Below is a small trained network, with its code and all its weights. Each question gives an input and a class and asks what happens when units are switched off, that is, made to give their printed mean instead of their output.

import numpy as np


def w(rows, s, z=0):
    codes = np.array(rows[::2]) - 128.0
    scale = np.full(codes.shape[1], s)
    scale[-1] = z or s
    return codes * scale


def norm(h):
    return h / np.sqrt((h * h).mean(-1, keepdims=True) + 1e-5)


def f(y):
    return y / 2 * (1 + np.tanh(0.7978845608 * (y + 0.044715 * y**3)))


def log_softmax(a):
    a = a - a.max(-1, keepdims=True)
    return a - np.log(np.exp(a).sum(-1, keepdims=True))


def net(x, mask):
    res = np.array(x, float).reshape(1, 2) / 4 @ E
    u = 0
    for l in range(4):
        y = f(norm(res) @ A[l][:, :-1].T + A[l][:, -1])
        res = res + np.where(mask[u : u + 9], y, B[l][:, -1]) @ B[l][:, :-1]
        u += 9
    return log_softmax(norm(res)[-1] @ U[:, :-1].T + U[:, -1])


A, B = {}, {}
E = w([
[49,172,2,140],'x0',
[150,53,107,3],'x1',
],0.0022)
A[0] = w([
[129,112,125,143,92],'0.n0',
[113,175,105,207,53],'0.n1',
[102,132,134,103,162],'0.n2',
[132,136,157,61,14],'0.n3',
[165,144,109,106,86],'0.n4',
[142,141,254,143,116],'0.n5',
[86,123,104,111,55],'0.n6',
[118,165,42,113,1],'0.n7',
[135,149,114,101,145],'0.n8',
],0.01,0.0009)
B[0] = w([
[113,146,136,130,126],'0.n0',
[56,151,43,253,240],'0.n1',
[146,62,110,115,133],'0.n2',
[72,115,109,228,155],'0.n3',
[109,76,121,131,127],'0.n4',
[167,180,219,11,254],'0.n5',
[111,88,103,63,145],'0.n6',
[199,173,137,41,201],'0.n7',
[136,68,107,110,133],'0.n8',
],0.011,0.005)
A[1] = w([
[103,36,118,207,97],'1.n0',
[177,145,230,107,112],'1.n1',
[107,108,130,129,115],'1.n2',
[69,145,136,185,43],'1.n3',
[83,63,124,173,92],'1.n4',
[132,152,176,40,2],'1.n5',
[111,229,75,254,213],'1.n6',
[137,120,154,118,45],'1.n7',
[123,129,124,127,73],'1.n8',
],0.0091,0.00055)
B[1] = w([
[209,188,106,182,167],'1.n0',
[41,207,187,147,209],'1.n1',
[139,166,123,125,127],'1.n2',
[151,100,73,45,158],'1.n3',
[176,174,108,158,150],'1.n4',
[207,124,135,51,212],'1.n5',
[61,9,51,122,253],'1.n6',
[124,167,139,115,132],'1.n7',
[129,123,133,129,127],'1.n8',
],0.013,0.0069)
A[2] = w([
[139,136,135,44,6],'2.n0',
[125,110,145,121,121],'2.n1',
[19,18,94,192,1],'2.n2',
[153,170,90,196,114],'2.n3',
[207,143,121,236,82],'2.n4',
[112,145,61,194,134],'2.n5',
[124,123,147,115,69],'2.n6',
[129,116,255,103,95],'2.n7',
[29,24,102,185,94],'2.n8',
],0.0096,0.00082)
B[2] = w([
[172,93,142,94,188],'2.n0',
[130,129,116,125,128],'2.n1',
[82,75,6,199,254],'2.n2',
[172,96,169,161,148],'2.n3',
[198,65,235,191,152],'2.n4',
[149,112,148,184,187],'2.n5',
[127,128,116,141,130],'2.n6',
[70,205,55,218,221],'2.n7',
[89,77,34,191,241],'2.n8',
],0.016,0.0061)
A[3] = w([
[142,182,100,130,124],'3.n0',
[170,151,94,159,122],'3.n1',
[78,57,87,169,9],'3.n2',
[84,75,146,146,124],'3.n3',
[138,170,202,96,67],'3.n4',
[94,127,246,85,122],'3.n5',
[33,238,179,122,99],'3.n6',
[190,176,81,186,134],'3.n7',
[140,77,132,96,122],'3.n8',
],0.011,0.0013)
B[3] = w([
[94,37,189,106,153],'3.n0',
[80,52,203,131,140],'3.n1',
[53,42,21,190,202],'3.n2',
[170,186,31,171,138],'3.n3',
[41,61,105,195,188],'3.n4',
[85,157,66,229,175],'3.n5',
[8,251,224,126,254],'3.n6',
[121,67,235,126,154],'3.n7',
[118,202,140,117,138],'3.n8',
],0.012,0.0074)
U = w([
[14,255,227,152,145],'0',
[239,86,250,236,5],'1',
[80,50,16,196,163],'2',
[195,128,120,6,166],'3',
],0.011,0.0028)

Each question gives the input, the list of numbers given to net, and the class t.
The units are the neurons (one row each of A and B). Each row of codes is followed by its name. A weight is (code - 128) times the scale printed after its matrix; where a second scale follows, it is the last column's (A, B and U).
mask holds one flag per neuron, layer by layer. A switched-off neuron (its flag False) gives its mean, the last column of its row in B, instead of its output. The means were averaged over made-up inputs and are rounded, as every weight is.
A unit's drop is (log p(t) with every unit on - log p(t) with that unit switched off) / (log p(t) with every unit on - log p(t) with every unit switched off).
most important unit: the unit with the biggest drop
k most important neurons: the k neurons with the biggest drops, biggest first
k most important neurons of layer l: the k neurons of layer l with the biggest drops, biggest first
drop of u: that unit's drop, to one decimal
input [-4,8], class 1: 3 most important neurons of layer 0 => [0.n5, 0.n7, 0.n3]
input [0,8], class 1: most important unit => 0.n5
input [2,6], class 1: 3 most important neurons => [0.n5, 1.n6, 0.n3]
input [8,0], class 3: 3 most important neurons of layer 0 => [0.n7, 0.n3, 0.n6]
input [7,0], class 3: 2 most important neurons => [0.n7, 0.n3]
input [2,5], class 3: 2 most important neurons of layer 1 => [1.n1, 1.n6]
input [0,2], class 1: 3 most important neurons => [0.n5, 0.n1, 1.n0]
input [-1,6], class 1: 2 most important neurons => [0.n5, 0.n1]
input [-6,8], class 0: 2 most important neurons => [0.n1, 1.n6]
input [-2,-3], class 0: drop of 0.n5 => 2.2
input [-4,6], class 1: drop of 0.n7 => 1.1
input [-3,8], class 1: drop of 3.n3 => 0.0
input [6,8], class 3: drop of 0.n1 => 0.5
input [-2,2], class 0: most important unit => 0.n1
